Facts:
gudafas	ξ	nuflir; vevok	ξ	trabim; vevok	ξ	dride; vevok	ξ	tutrograk; fligir	ξ	plutri; fligir	ξ	klaflastis; stidra	ξ	gragra; plodidrin	ξ	sopli; puti	ξ	segral
kluplur	ξ	nipi; bridigre	ξ	grufa; mitrel	ξ	kiplil; kiplil	ξ	totruk; kiplil	ξ	zumis; taperum	ξ	kiplil; taperum	ξ	voken; plastalo	ξ	truni; stiklum	ξ	fogus
bovek	ξ	naklalo; gretren	ξ	turom; gretren	ξ	klorin; neda	ξ	nastuk; neda	ξ	feflo; neda	ξ	gralim; trulos	ξ	resovis; trulos	ξ	loni; mafu	ξ	ploskoplor
klekli	ξ	fogus; guflo	ξ	stiklum; plustol	ξ	droflam; pastok	ξ	flafek; pastok	ξ	neda; pastok	ξ	klaflastis; zekur	ξ	brobomes; drasam	ξ	mivor; mudil	ξ	pofer
mudil	ξ	kiplil; zisi	ξ	flidrek; tutrograk	ξ	naklalo; tutrograk	ξ	pleflodrer; gralim	ξ	turom; sopli	ξ	feflo; sopli	ξ	zumis; gragra	ξ	mivor; gragra	ξ	fiklorol
fleskur	ξ	stoki; fleskur	ξ	mivor; vebrek	ξ	ploskoplor; galam	ξ	lipor; setre	ξ	segral; setre	ξ	resovis; setre	ξ	kitre; klorin	ξ	gudafas; pleflodrer	ξ	mivor
klesturan	ξ	stoki; klesturan	ξ	fiklorol; paklotrek	ξ	vabon; bebi	ξ	feflo; bebi	ξ	zumis; bebi	ξ	sikli; bebi	ξ	grufa; lipor	ξ	flafus; lipor	ξ	fube
lipor	ξ	roplur; nuflir	ξ	truni; nuflir	ξ	grasem; flafek	ξ	pogri; botel	ξ	grufa; grafir	ξ	bebi; klaflastis	ξ	gragra; droflam	ξ	fiklorol; brege	ξ	puti
brege	ξ	vebrek; brege	ξ	pleflodrer; brege	ξ	resovis; direk	ξ	fiklorol; brovaple	ξ	fogus; valo	ξ	vevok; valo	ξ	troplas; stekli	ξ	ploskoplor; triro	ξ	flidrek
triro	ξ	tritu; roplur	ξ	fogus; gozon	ξ	guror; gozon	ξ	segral; nivik	ξ	sovom; brebris	ξ	digim; flafus	ξ	mivor; fogus	ξ	mivor; skabak	ξ	drazam
drokek	ξ	sopli; drokek	ξ	turom; grezuk	ξ	vebrek; grezuk	ξ	turom; lovu	ξ	drokek; lovu	ξ	grufa; migan	ξ	nofo; nastuk	ξ	grasem; plutri	ξ	stoki
plutri	ξ	bridigre; pliner	ξ	brobomes; segral	ξ	mivor; stifom	ξ	brobomes; grutom	ξ	brebris; grutom	ξ	plastalo; grutom	ξ	grufa; voru	ξ	pibro; vatri	ξ	naklalo
vatri	ξ	brobomes; vatri	ξ	fogus; resovis	ξ	drazam; voken	ξ	lodra; voken	ξ	fiklorol; didran	ξ	stoki; didran	ξ	mivor; forok	ξ	kluplur; forok	ξ	pleflodrer
forok	ξ	roplur; zodomun	ξ	mivor; zodomun	ξ	neda; zodomun	ξ	troplas; zodomun	ξ	turom; truni	ξ	zekur; lodra	ξ	brobomes; plaro	ξ	flafus; plaro	ξ	fube
klostuvu	ξ	stiklum; tritu	ξ	feflo; tritu	ξ	mivor; tritu	ξ	fogus; patrer	ξ	zumis; patrer	ξ	zekur; dride	ξ	ploskoplor; dride	ξ	grufa; feflo	ξ	mivor
feflo	ξ	fogus; bufam	ξ	domir; digim	ξ	zekur; trabim	ξ	mivor; trabim	ξ	fogus; trabim	ξ	nuflir; trabim	ξ	fube; datukir	ξ	nofo; datukir	ξ	direk
naklalo	ξ	brobomes; naklalo	ξ	fogus; zufak	ξ	fleskur; grufa	ξ	mivor; grufa	ξ	fogus; nipi	ξ	bebi; guror	ξ	sikli; reklal	ξ	nipi; reklal	ξ	feflo
grumaflun	ξ	mivor; grumaflun	ξ	zumis; drosi	ξ	plustol; skostir	ξ	gragra; skostir	ξ	mivor; fube	ξ	zumis; vevok	τ	klugrum; vevok	τ	togri; fligir	τ	klugrum
fligir	τ	fube; stidra	τ	bradrin; plodidrin	τ	klugrum; plodidrin	τ	sovom; puti	τ	kiplil; kloko	τ	rugrum; kloko	τ	togri; kloko	τ	pufon; stoki	τ	digim
klabime	τ	rugrum; bridigre	τ	brebrul; bridigre	τ	guror; bridigre	τ	revin; mitrel	τ	mafu; kiplil	τ	drazam; kiplil	τ	togri; kopak	τ	fube; beflak	τ	togri
taperum	τ	didran; taperum	τ	bebi; taperum	τ	voru; plastalo	τ	loni; stiklum	τ	klorin; stiklum	τ	grufa; totruk	τ	lifar; flimotre	τ	giful; dure	τ	sovom
dure	τ	grafir; dure	τ	drasam; giful	τ	grafir; giful	τ	beflak; mafu	τ	sutrek; mafu	τ	togri; klekli	τ	lifar; guflo	τ	mostor; stomen	τ	skopin
ragragrel	τ	drasam; pastok	τ	triro; zekur	τ	turom; mudil	τ	brebrul; mudil	τ	bebi; zisi	τ	drazam; zisi	τ	gokle; zisi	τ	pofer; tutrograk	τ	beflak
vabon	τ	fligir; vabon	τ	fleskur; greflibin	τ	klugrum; greflibin	τ	fube; plemuk	τ	grafir; plemuk	τ	fisitre; vebrek	τ	pofer; galam	τ	segral; galam	τ	sutrek
galam	τ	pufon; setre	τ	skabak; setre	τ	rugrum; drazam	τ	togri; pibro	τ	grafir; pibro	τ	tritu; gakegru	τ	dride; gakegru	τ	beflak; pleflodrer	τ	togri
klesturan	τ	beflak; paklotrek	τ	grasem; revin	τ	mivu; lipor	τ	drazam; lipor	τ	togri; pimenis	τ	togri; pimenis	τ	beflak; brobomes	τ	klesturan; brobomes	τ	resovis
brobomes	τ	fube; sabrin	τ	pibro; sabrin	τ	triro; sabrin	τ	togri; sabrin	τ	bebi; nuflir	τ	bebi; grafir	τ	beflak; klaflastis	τ	pufon; klaflastis	τ	skopin
foplu	τ	togri; droflam	τ	digim; karu	τ	pluku; karu	τ	bebi; klusus	τ	karu; direk	τ	pimenis; brovaple	τ	grafos; sutrek	τ	togri; sutrek	τ	skostir
gozon	τ	beflak; nivik	τ	grafir; nivik	τ	fube; brebris	τ	roplur; biflar	τ	nipi; biflar	τ	fisitre; rutre	τ	datukir; rutre	τ	loni; flafus	τ	stupluva
flafus	τ	mivor; flafus	τ	domir; skabak	τ	togri; grafos	τ	rugrum; tegral	τ	beflak; plirozo	τ	migan; grezuk	τ	togri; mivor	τ	gudafas; pogri	τ	drazam
pogri	τ	klabime; sufos	τ	tutrograk; sufos	τ	ragragrel; sovom	τ	togri; lovu	τ	guflo; lovu	τ	bridigre; migan	τ	grasem; nastuk	τ	klabime; nastuk	τ	foplu
turom	τ	beflak; lifar	τ	rugrum; pliner	τ	drazam; pliner	τ	plemuk; lugrakun	τ	bradrin; lugrakun	τ	togri; lugrakun	τ	dride; segral	τ	mivu; segral	τ	bufam
ploskoplor	τ	brobomes; troplas	τ	skabak; troplas	τ	grafir; troplas	τ	beflak; kezil	τ	gokle; kezil	τ	vevok; kezil	τ	ragragrel; voru	τ	mivu; voken	τ	drazam
voken	τ	zufak; didran	τ	lifar; tegris	τ	brebrul; zodomun	τ	grasem; zodomun	τ	tritu; brebrul	τ	togri; brebrul	τ	fube; sofla	τ	patrer; pufon	τ	togri
stupluva	τ	grafos; skiflidas	τ	brebrul; skiflidas	τ	skostir; skiflidas	τ	klabime; skiflidas	τ	turom; lodra	τ	mafu; lodra	τ	klabime; plaro	τ	nipi; plaro	τ	plemuk
plaro	τ	togri; plaro	τ	pagrol; klostuvu	τ	beflak; tritu	τ	klugrum; tritu	τ	revin; domir	τ	klugrum; zumis	τ	bradrin; patrer	τ	fube; dudrik	τ	brebrul
dudrik	τ	migan; dudrik	τ	loni; dudrik	τ	beflak; dudrik	τ	foplu; dride	τ	foplu; ladan	τ	togri; ladan	τ	fube; pagrol	τ	beflak; bufam	τ	pibro
bufam	τ	lifar; bufam	τ	fube; mostor	τ	giful; kloflamer	τ	fleskur; trabim	τ	klugrum; trabim	τ	pluku; trabim	τ	bebi; datukir	τ	nivik; gokle	τ	nipi
gokle	τ	beflak; grufa	τ	dride; flidrek	τ	triro; zofin	τ	skopin; zofin	τ	beflak; skimumuk	τ	trokleki; skimumuk	τ	togri; skimumuk	τ	skostir; skimumuk	τ	beflak
guror	τ	togri; grumaflun	τ	togri; drosi	τ	fligir; drosi	τ	rugrum; drosi	τ	fisitre; skostir	τ	togri; skopin	τ	togri; pofer	τ	drazam; pofer	τ	gudafas
gudafas	ζ	807; vevok	ζ	79; fligir	ζ	79; stidra	ζ	807; plodidrin	ζ	807; puti	ζ	79; kloko	ζ	996; kitre	ζ	79; stoki	ζ	996
loni	ζ	807; kluplur	ζ	79; klabime	ζ	807; bridigre	ζ	996; mitrel	ζ	275; kiplil	ζ	275; kopak	ζ	275; beflak	ζ	275; taperum	ζ	807
plastalo	ζ	79; stiklum	ζ	79; totruk	ζ	807; bovek	ζ	79; flimotre	ζ	807; gretren	ζ	275; neda	ζ	807; dure	ζ	79; giful	ζ	996
trulos	ζ	807; mafu	ζ	807; trokleki	ζ	563; klekli	ζ	807; guflo	ζ	807; stomen	ζ	807; ragragrel	ζ	275; plustol	ζ	807; pastok	ζ	275
zekur	ζ	996; drasam	ζ	275; mudil	ζ	563; zisi	ζ	275; tutrograk	ζ	563; vabon	ζ	807; greflibin	ζ	79; plemuk	ζ	807; gralim	ζ	79
sopli	ζ	807; gragra	ζ	807; fleskur	ζ	807; mivu	ζ	807; vebrek	ζ	563; galam	ζ	807; setre	ζ	996; drazam	ζ	996; rugrum	ζ	807
pibro	ζ	79; klorin	ζ	807; gakegru	ζ	79; pleflodrer	ζ	79; klesturan	ζ	996; paklotrek	ζ	563; revin	ζ	807; bebi	ζ	79; lipor	ζ	807
pimenis	ζ	807; brobomes	ζ	996; sabrin	ζ	563; nuflir	ζ	275; flafek	ζ	996; botel	ζ	563; grafir	ζ	807; klugrum	ζ	996; klaflastis	ζ	807
foplu	ζ	79; droflam	ζ	807; karu	ζ	807; brege	ζ	807; klusus	ζ	807; direk	ζ	807; brovaple	ζ	275; valo	ζ	807; sutrek	ζ	275
stekli	ζ	79; triro	ζ	79; roplur	ζ	275; grasem	ζ	563; gozon	ζ	807; nivik	ζ	563; brebris	ζ	807; biflar	ζ	807; rutre	ζ	275
flafus	ζ	996; fogus	ζ	807; skabak	ζ	563; grafos	ζ	563; drokek	ζ	807; tegral	ζ	807; plirozo	ζ	79; grezuk	ζ	807; mivor	ζ	807
togri	ζ	807; pogri	ζ	275; sufos	ζ	79; sovom	ζ	275; lovu	ζ	275; migan	ζ	807; nastuk	ζ	807; turom	ζ	275; plutri	ζ	275
lifar	ζ	79; bradrin	ζ	79; fisitre	ζ	563; pliner	ζ	807; lugrakun	ζ	807; segral	ζ	79; ploskoplor	ζ	563; troplas	ζ	807; kezil	ζ	79
pluku	ζ	807; stifom	ζ	807; grutom	ζ	807; voru	ζ	807; vatri	ζ	807; resovis	ζ	996; voken	ζ	79; didran	ζ	807; sikli	ζ	807
forok	ζ	807; tegris	ζ	563; zodomun	ζ	79; brebrul	ζ	807; sofla	ζ	996; truni	ζ	275; pufon	ζ	807; stupluva	ζ	807; skiflidas	ζ	807
lodra	ζ	807; plaro	ζ	807; klostuvu	ζ	807; tritu	ζ	807; domir	ζ	807; zumis	ζ	807; nofo	ζ	563; patrer	ζ	807; dudrik	ζ	807
dride	ζ	807; ladan	ζ	996; pagrol	ζ	807; feflo	ζ	807; bufam	ζ	807; mostor	ζ	996; kloflamer	ζ	807; digim	ζ	79; trabim	ζ	807
datukir	ζ	563; naklalo	ζ	807; zufak	ζ	563; gokle	ζ	807; grufa	ζ	563; flidrek	ζ	275; zofin	ζ	563; skimumuk	ζ	807; nipi	ζ	807
guror	ζ	807; reklal	ζ	807; grumaflun	ζ	807; fiklorol	ζ	79; drosi	ζ	563; skostir	ζ	275; skopin	ζ	563; pofer	ζ	79; fube	ζ	275

Known rows:
[ -4 -10   3   6  13   7   1  -5   8  11   0   8   0   2 -10   5  12  -4
   9  -4  -5   3   2   0  -8  -6  -1   6  -2   4   7   3  17  11   0  -6
  -6   0   5 -16 -10  10   3  -2] : kitre
[  0 -16   0   7  18  -3   9  -8   3  13   4   8  -2  -1  -7   3   8  -2
  -3  -1  -1  -5  -1   0   3  -9  -4   6   4   8   8   5  21  12   4  -6
  -2  -3   6 -10 -10   9   8  -1] : bovek
[  3  -7   4  -2  -3   2   7  -2   5   6  14   5  -2   1 -12  10  -2   4
  -3  -6  -2   0   1   5   3  -8  -3   6   2   4   7   7  16   0   4  -8
  15  -1   2 -11  -8   8   5  -3] : dride
[  7 -14   3   6  -6  -2   9   5   3   8  -1   5  -6 -13 -12  22   6   3
  12  -5  -6   2   5  -1   3  -2  -3   6   4   9   2   8  15  24   2  -7
   3  -3   0  11 -10   4   4  -1] : gakegru
[ 12 -12  10   1 -11  -3  11   5   0   2   4   3  -5  -3 -11   7   0   4
   5  -8  -4   4   3   4  -1  -3  -5   8  -2   4   6   6  14  20   0 -12
  -1  -3   2  -9 -12   2   3   0] : skimumuk
[  1 -13   3   5  -5   5  11  -1   8   5   7   5  -5  -3 -13  14   0   1
   1  -7  -1   0   0   0   4  -6  -1   5   3   0   6   8  14   5   1  -8
   3  -1   3  13 -13   6   3  -1] : mostor
[  3 -10   4  -2  -1  -2  11  -7   5   7  11   4  -2   2 -13   6  -1   5
  -3  -5  -1   0  -1   4   6  -7  -3   5   2   2   8   8  15   3   5  -7
  11  -2   1  -3 -10   7   5  -5] : guflo
[  1 -11   4   0  -1 -10  14  -9   5   5   7   9  -1   2 -13  10  -4   3
  -3  -4   1  -2   0   3   7  -6  -3   7   3   6   8   8  17   5   1  -9
   3  -1   4   0 -11   6   6  -6] : brebris
[ -3 -11   1   1   6   8   5   1   8   9   7   3  -1  -2 -13  15   6   2
   6  -4  -5   0   2   2   2  -8   0   6  12  -2   6   3  16   8   3  -5
   7  -3   2 -12  -8   6   5   2] : puti
[  0  -8   7   2   3   0   7 -14   2   8  -1   8  -2   1 -10  -3   6   0
  -2  -4  -2   3   1   0  -8  -4  -4   6 -11   8  12  10  17   8   1  -7
  -1   0   4 -18  -6  10   2  -1] : nipi
[  5 -11   8   4   8   2   6  -7   2  10  10   5  -2   4  -7  -8   5   0
  -7  -2  -1  -2   0   3   1  -9  -6   6  -8   9   9   7  18   6   5  -5
   2  -1   4 -15  -9  12   4  -6] : valo
[ 17 -12  10   3 -16  -4   7   5  -1   5   1   8  -6 -14 -13  11  -5   6
  10  -6  -3   4   6   2   4  -2  -5   5  -7  14   3  12  14  24   1  -8
   4  -2   1  11 -10   4   2  -5] : tegral
[  1 -10   5   2  -5   1  13  -5   4   5   6   4  -4   3 -12   8   0   3
   2  -8   0   2   0   2   8  -5  -1   6  -1   0   7  10  13   4   2  -7
   6   1   2   2 -14   8   2  -6] : karu
[ 11 -16   4  -2  -7  -3   3   7   0  10   4   9  -3 -21 -14  14  -5   4
  -6  -4  -3   3   9   3  -3  -6  -4   4   4  18  -1   9  19  22   5  -9
   7  -8  -1  14  -6   8   7   5] : tutrograk
[ -2 -13   3   0  -4   2  18 -11   0   7   0   2  -1  -2 -12   5   3   5
   1  -7  -4   1  -4   0   7  -2  -3   6   0  -2   6  12  16   7   3  -8
  10  -3  -1   0 -11   6   3   2] : mitrel
[  8 -14  12   1 -13  -7  24 -17  15   5  -2   1   6  -1 -11   9   9   3
 -13 -13   5   0  -5   4   9  -7  -2  -1  20   7   8  13  15  15   5  -7
   8  -2   5  -7 -10   2   6   2] : patrer
[ -1 -10   3   7   6   2  10  -6  -1   8   8   8  -6   4  -9  -5   1   1
   3  -3   0   0   0   0   1  -7  -3   8 -15   3  12   8  16   1   0  -8
  -1   2   3  -2 -12  12   2  -9] : rugrum
[  4  -8   7   2   8   1   5 -12   2   9   4   6  -2   2  -8  -5   5   0
  -5  -4  -1  -1   0   2  -6  -7  -5   6  -8  10  11   9  18   8   3  -6
   2   0   4 -17  -8  11   3  -2] : drokek
[ -3 -18   2   7  10   6   5  -5   7   8  -5  10   0   0 -12  -5  -5  -4
  -2  -6   1   5   4  -2  -5  -6  -1   6  -7   1   4   4  17   7  -3  -9
 -12  -3   5   0 -14  16   5  -2] : nofo
[  1 -10   5  -1  -5   0  14  -7   4   6   8   3  -4   1 -12   3   0   5
  -5  -7  -2   0  -1   3   1  -5  -3   5   1   1   9   8  16   4   4  -7
  11  -2   0  -7  -9   5   4  -2] : galam

Rows:
No name comes twice in this set of rows, the named rows included.
[  7 -16   7   5  -8   3  15  -9  19   9  -5  -2   8  -2 -10  12  18   1
  -5 -10   2   3  -2   2  13 -12   1  -3  24  -2   1   4  13  19   6  -3
   6  -3   5  -8 -10   5   9   2] -> fligir
[  3 -13   2   2   1  -3  20 -10   1   5   6   2  -3   3 -13  -2  -5   7
  -4  -5   1   1  -3   0   6  -7  -2   5  -1   1   8   9  17   6   4  -6
   8  -3   0   3 -10   5   6  -4] -> taperum
[ -4  -9  -1   3   1   5  13  -2   1   4  14   5  -6   3 -14  12  -9   4
   7  -4  -2   0  -1   2   8  -4   0   9  -4  -4   8   9  13  -7   1  -8
   9   0  -1   8 -13   9   1  -7] -> klabime
[ -3 -11   2   0  -1   8   2   5  11   9  13   7   0  -5 -12  14   0  -2
  -3  -7  -1   1   4   3  -2  -6   0   7   8   2   4   7  15  -2   1 -11
   3  -2   1   3 -11  13   4   0] -> vebrek
[ -4 -15  -1   8  16  -9   5  -9   5   9  -8  11  -1   3 -12  -6   1  -3
  10   1  -2   7   7  -2  -3  -6   1   4  -2  -1   7   1  17  13  -4  -7
 -12  -3   8  -7 -10   9   8  -3] -> fiklorol
[ -1 -11   2  -6   8  -3   9   6   5   3   6   3   0   4  -9  10   9  -1
   6  -7  -6   3   3   5  -7  -3  -2   9  14  -7   6  -2  20  13  -1 -13
  -3  -6   3 -40 -10   0   8  10] -> pleflodrer
[ -4 -10   4   0  -3  -1  17 -13   4   4   1   5  -3   0 -17  11  -3   5
   3  -7  -1   3  -1   0   0  -2   0   6  -2   0   9  14  14   2   1  -8
   7  -1   0   0  -9   5   1  -1] -> totruk
[  3 -12   8   1  -5   1  17   2   3   1   7   1  -4   3 -12   9   1   2
   3  -9  -3   3   0   3   2  -1  -4   8   1  -4   8   5  16   8   0 -13
   0  -2   3 -15 -13   5   4  -2] -> lugrakun
[  0 -14   2   7  15   6   8  -8   5  13   2   4  -1   1  -7  -1  11  -1
  -1  -3  -3  -2  -1  -1  -2  -9  -3   5   0   6   8   4  20  13   5  -4
   1  -2   3 -11  -9   8   6   0] -> triro
[  7 -13   5   8  10  -1   8  -8   1   7  -2   6  -1   7 -10 -13  -2   2
  -1  -2   1   5   2   0   3  -9  -3   3 -10   3   6   4  16   9  -2  -6
  -5   0   6  -9 -10  11   4  -8] -> plustol
[  8 -17   5   2 -11   5   7   7   4   8   2   6  -3 -15 -14  17  -2   2
   2  -8  -2   4   6   0  -3  -5  -3   6  -1   9   1   9  15  17   1 -10
   1  -4  -2  16 -12   8   4   4] -> zofin

Now the same things, written a new way:
Known rows:
[ -2  -2  25  10   9  -5  -6   6   1 -13  16  21   0] : lovu
[ 16 -17  -4  -4  20  -5  -9 -10  12 -10  10  22  -9] : drokek
[-18 -16   2  12  -8 -19  -5 -45   7  -7  -8   0  -1] : turom
[ -2  -9  26 -10  -6   9   3  19   5   4   6 -11  11] : sabrin
[ -8 -13 -10  17   5  -7  -6 -29  -7 -13   1  -4 -11] : dride
[ -5 -24 -15  -1 -18  -5  -7 -11 -10 -10 -11 -22 -15] : foplu
[ 10 -17   5   3  16  -7  -2   2 -12   3   0  37  -3] : didran
[13 -3 18 -9  6 -5  3 35 -4  4 11 33 18] : taperum
[  6  11  15 -24 -10  -6 -10   6  -2 -15   2   4   9] : voken
[ 21 -16  -2 -41  -3 -15 -12 -14  13  -1 -13  32   0] : fiklorol
[  7 -46 -30  17  -4 -15   2 -17 -14  15  -8  18 -20] : rugrum
[  0 -19  -9  14 -19 -10   2 -19 -10   0  -5 -12  -7] : pufon
[ 23 -21  -1   1  21   1 -12  -8   5 -10  12  23 -15] : valo
[ 17 -30   8   2   1  -7   0  16   5  12   2  16   2] : karu
[ 12 -29  -3 -16  16  -5 -18  -1  11 -10   0  10 -11] : kluplur
[ 34 -21  -8  -8  -3  -6  -5  -9  -4  -1   8  24 -14] : migan
[  0 -22   6  -9   8  -1  -4  21 -20   4 -16  30  -2] : fligir
[ 34 -31   3   8  13   2 -10  -8   6  -4   7   9 -22] : trulos
[ 17 -26   1   4  -3  -9   1   5   4   5   0  16  -4] : stupluva
[ -4 -13   8   4  18  -5  -4  15   0   0   6  26  10] : klekli

Rows:
No name comes twice in this set of rows, the named rows included.
[ 12 -35 -35 -20   9 -15 -16  -4  15 -12   7  19 -17] -> digim
[ 19  -7  18   3   8  -5  -6  -1  -5 -10  10  29  -6] -> pastok
[  9  -2  27 -19  -2   6   3  22  -7  11   3  13   8] -> drosi
[  4 -31  20  -7  -5  -6   0  34   1   8 -13   6  12] -> greflibin
[  5 -25  -5   1   9 -19  -7 -14  20  -7  18  25  -2] -> truni
[-14  12   7  11   1  -2  -3 -11 -15 -15   5  -1   7] -> grumaflun
[ -1 -12   9  15 -20 -11   1 -12  -7  -6   4  -6  -6] -> sutrek
[ 24 -23  11 -18   4   5  -3  16  13   0  16   3 -13] -> paklotrek
[ 22 -25   7 -17   0  -3 -13  17  18  -6   2   5  -6] -> plirozo
[ 28  -8   1 -17  11 -11  -8 -21   6  -2  -1  42  -1] -> gragra
[ -8  -3  -3  15  -5 -12  -1 -30 -27 -12  -2  13 -12] -> skostir
[-16  -7  -4 -13  11  -4  -6 -25   7  -7   0  -6  -4] -> grufa
[ -5 -13   6  16  -2  -1  -5 -13  -7  -8  -2 -16  -9] -> mafu
[  6 -51 -36   7   3  -9   8  -5 -11  23 -15  16 -24] -> klugrum
[ 16 -29 -15  -2  21 -12  -5 -14  -7   4  -3  46 -14] -> fleskur

